Each row has a hidden stage along a path, written after it and counted from one end. A new block has a new path.
[ 29   0   4  -3  24 -14  -8  41 -42  17   1   2 -20  -7  10   9  11 -28
   6 -25 -23  -2   6 -15   5  28  10  32  19  17 -16   5   2 -23   1  13
   0  22  12 -15  20  -6  14  32   5 -17  -7  -8 -25  18  -2 -16   0  45
 -14  21 -43  26  10  12]	0
[  3  13  -4  -9   2  -5  -6  21 -16   8   0   4   4  -2  15   8   9  -7
   1  -6   3   1  -2  -6   5  16  24  13  -8   4   8   6  12   1   5  11
  -3  29  10  -6   0   1   0  21 -14  -1   5  -2  -1   8   0 -33 -13  11
   8  13 -41   2  14   2]	0
[ 34 -12  -1  -5  17 -17  -2  39 -37  21   7 -25 -15  -7  10   8  13 -21
  -3   3  -8  -3   7  -1  -6  24   3  21  16  15  -1   6 -16  -2   5   3
 -13  16   8  -9   5   7   9  24   4 -11  -7  -6 -17   9   2 -32 -11  33
  -5  22 -44  15   2  13]	0
[ 46 -13   4  11   5 -11  -2  35 -46  36  12 -52 -17   5  11   8  -2 -32
  10 -22 -16 -22  15 -13   2  15  14  -1  18  23 -15   6  10  -1   2   4
 -11  -8  20   2  56 -14  44  18  -9  -1  -6  30  -4 -11  16 -47  -8  46
  -4  15 -44   8   6  11]	2
[ 65 -24  -1   4   8 -13  -2  44 -22  23   8 -15 -20  -1   5   6   7 -25
  -7 -27  -3   0  -7 -16   0  27   3  16  26   7 -20  -3 -13  -3   9   5
   1  15   9 -11  19 -13   5  29  -2 -13 -18  -3 -24   6  13 -22   6  63
  -9  15 -40  26   1  11]	0
[ 35   1  20 -12   0 -16 -15  19 -40  21   1 -61 -30  17  34   2  -2 -18
   2 -22 -33 -21  27 -17  -2  23  18  11  10  30 -22  11  16  -9  -8  13
  -8   6  31   1  38   6  36  30   1   6   5  11 -25  -3  10 -55  -6  51
  -8  10 -64  23  -8  12]	2
[  8   2  -2  -1   2  -4 -10  26 -26  23  11 -19   0  17  13  17   8 -21
   7 -15 -10 -17   7  -9   3  28  23  12   3  23 -11   6  11 -13  -3  11
 -10  16  23  -9  14  24  17  20 -16  -1   8  13  -5   7  13 -59  -8  20
  12  21 -68   7  15  14]	1
[ 37 -11   7  -1   6  -8  -4  30 -40  20  12 -34  -3   6  10  15   9 -18
   6 -13 -18 -19   3  -7   7  18  17   5   8  18 -10   5  16  -3  -1   3
   6   6  11 -10  18  -4  36  13 -11   9 -10  11  -3  -8  13 -54  -8  38
   4  11 -54  13  -2   9]	1
[ 34  -1   5   0 -11 -15   2 -31 -45  14  -6 -52  -5  16  13   2   3 -14
   7 -21 -22 -24  26 -24   6   9   2   8  12  33 -20  -1  17  -4  -4  18
 -17   3  -4 -12  30  -6  17  15 -10  -2  -3   9 -20  -7  11 -50  -8  49
   0  17 -65  19  -2  23]	2
[ 49 -15   4   0   8  -8   6  41 -44  29  18 -25 -10  -6  -5  14   8 -33
   1 -20 -14 -25   6  -5   7  29 -11  -2  18  14  -9   1   8 -10   9 -10
  -9   9  10  -9   4 -11  13  14  -5  -6 -15   4 -12   2  11 -35  -5  37
   9  16 -66   7  -1  14]	1
[ 23 -27   7  14  17 -18   1  42 -47  15  25 -31 -24  -2  -1  11  23 -28
   2 -28 -18 -12   4  10   7  28  -5  16  26  18 -28   0  -5   8  13 -11
 -10   8  12   1   6 -14  -2  19   8 -12 -10  -6 -15  -1   5 -24  -2  23
  -9  22 -47  18   3   8]	1
[ 62  -3   9  -8   1 -14   3  31 -26  26   2   2  -2   2  13  13  23 -28
   3 -23  -1   2  16 -21  -5  27  22  22   6  12  -8   3  16 -13   2  37
 -20  19   1 -15  23  -2  25  33  -7  -3  -3   3 -14   4  -1 -38 -10  52
  -5  27 -47  17  -8   6]	0
[ 37 -29  10   2  -4  -5  -6  20 -51  31   4 -53   0  16  23   2   7 -19
  23 -20 -17 -38  16 -12   6  11  27  -2   6  31 -16   7  35  -6  -7  -1
 -12  -4  31 -23  36  -7  27  16 -14   9   2  17 -12 -16  16 -65  -7  42
   1  20 -73  13   4  18]	2
[ 41 -16  -1   3  15  -7  -8  34 -23  16  14 -13 -17  -6   8   5  19 -33
   1 -20  -9  -2   3  -7  -5  31   6  37  16   8  -6   4  -2  -5  18   1
  -2  15   6  -5  10 -10   0  28  -3  -4 -11  -7 -25  12   1 -24   1  44
  -5  20 -45  14   5   4]	0
[ 41 -39  13   1  -7  -2  -6  28 -63  27  15 -50   0  -3   8   3   7 -32
  -7 -15  -8 -25  15   0  -8  11  -5  17  28  24 -28  -3  12  -3   4   4
  -1 -17  14 -16  29   1  33  14  -3 -13 -17  10 -20  -8  17 -26   3  42
   5  21 -44   7   6  -5]	2
[ 45   1   6   2  -1 -13  -8  32 -29  19  -2 -17 -13   3  19  -5  11 -21
  -5 -31 -15 -12   8 -12   7  30  15  14  21  19  -4   5  12  -4  10   9
 -12  19   9  -8  16   3  11  29 -11  -2   2  -9 -14   7   5 -38 -10  40
 -10  12 -63  11   5  10]	1
[ 59 -40  12   8   5  -5   5  34 -62  23  13 -42 -17  14  13   4  15 -30
  -8 -13 -16 -19  22  -4 -24  27  -5  -1  26  24 -27  24   9 -19  10  -3
  -3  -4  34 -18  29 -17  30  18  -8  -8  -6   9 -22  -8  -1 -31   3  47
  -8  14 -68  14  -2  13]	2
[ 25   2   3  -3  15 -10  -3  38 -22  11  10 -20  -7  -6  12  11  13 -15
   0 -17   0  -5  11   5   3  22  22  22   6  12   2   1   8  -3   5   5
  -5   6   9   8   0   2   2  30  -4 -12  -9   4 -27  16   4 -32  -9  18
  -7  14 -34  21   6  10]	0
[ 31  -6   5   4   6 -10   4  33 -23  19   2  -3 -15  -8 -22   4  11 -17
   9 -18 -17  -8  -1 -13   6  24   5  21  13   4   1  18   2 -10   6   5
  -1  13   5  -6   7   0   9  27 -15  -4  -1   6 -14  12   5 -26   2  29
  -2  12 -41  14  14  11]	0
[ -6 -21  -4 -39   8  -4  -2  39 -56  28  13 -24 -16   3   8   2  12 -31
   0 -23 -28 -20  11   0   0  27   4  23  17  21 -23 -11  -6  -6  -8  -7
   0   7  15 -13   3 -14  14  11  -8   1  -7   1 -17  13   4 -48  -6  35
 -13  18 -61   8   9  18]	1
[ 15 -14   0 -14  -1 -10  -1  21 -20   7   5   3  -5  -9  18  15  19 -18
  -7 -11   2  -2  10  -9   5  34  26  12   4  16  -3   1  27  -9   1   2
  -6  25   4 -10  -1   3   7  22  -7  -2   5  -1 -13  12  -7 -39  -8  -1
   5  16 -52   9  15   4]	0
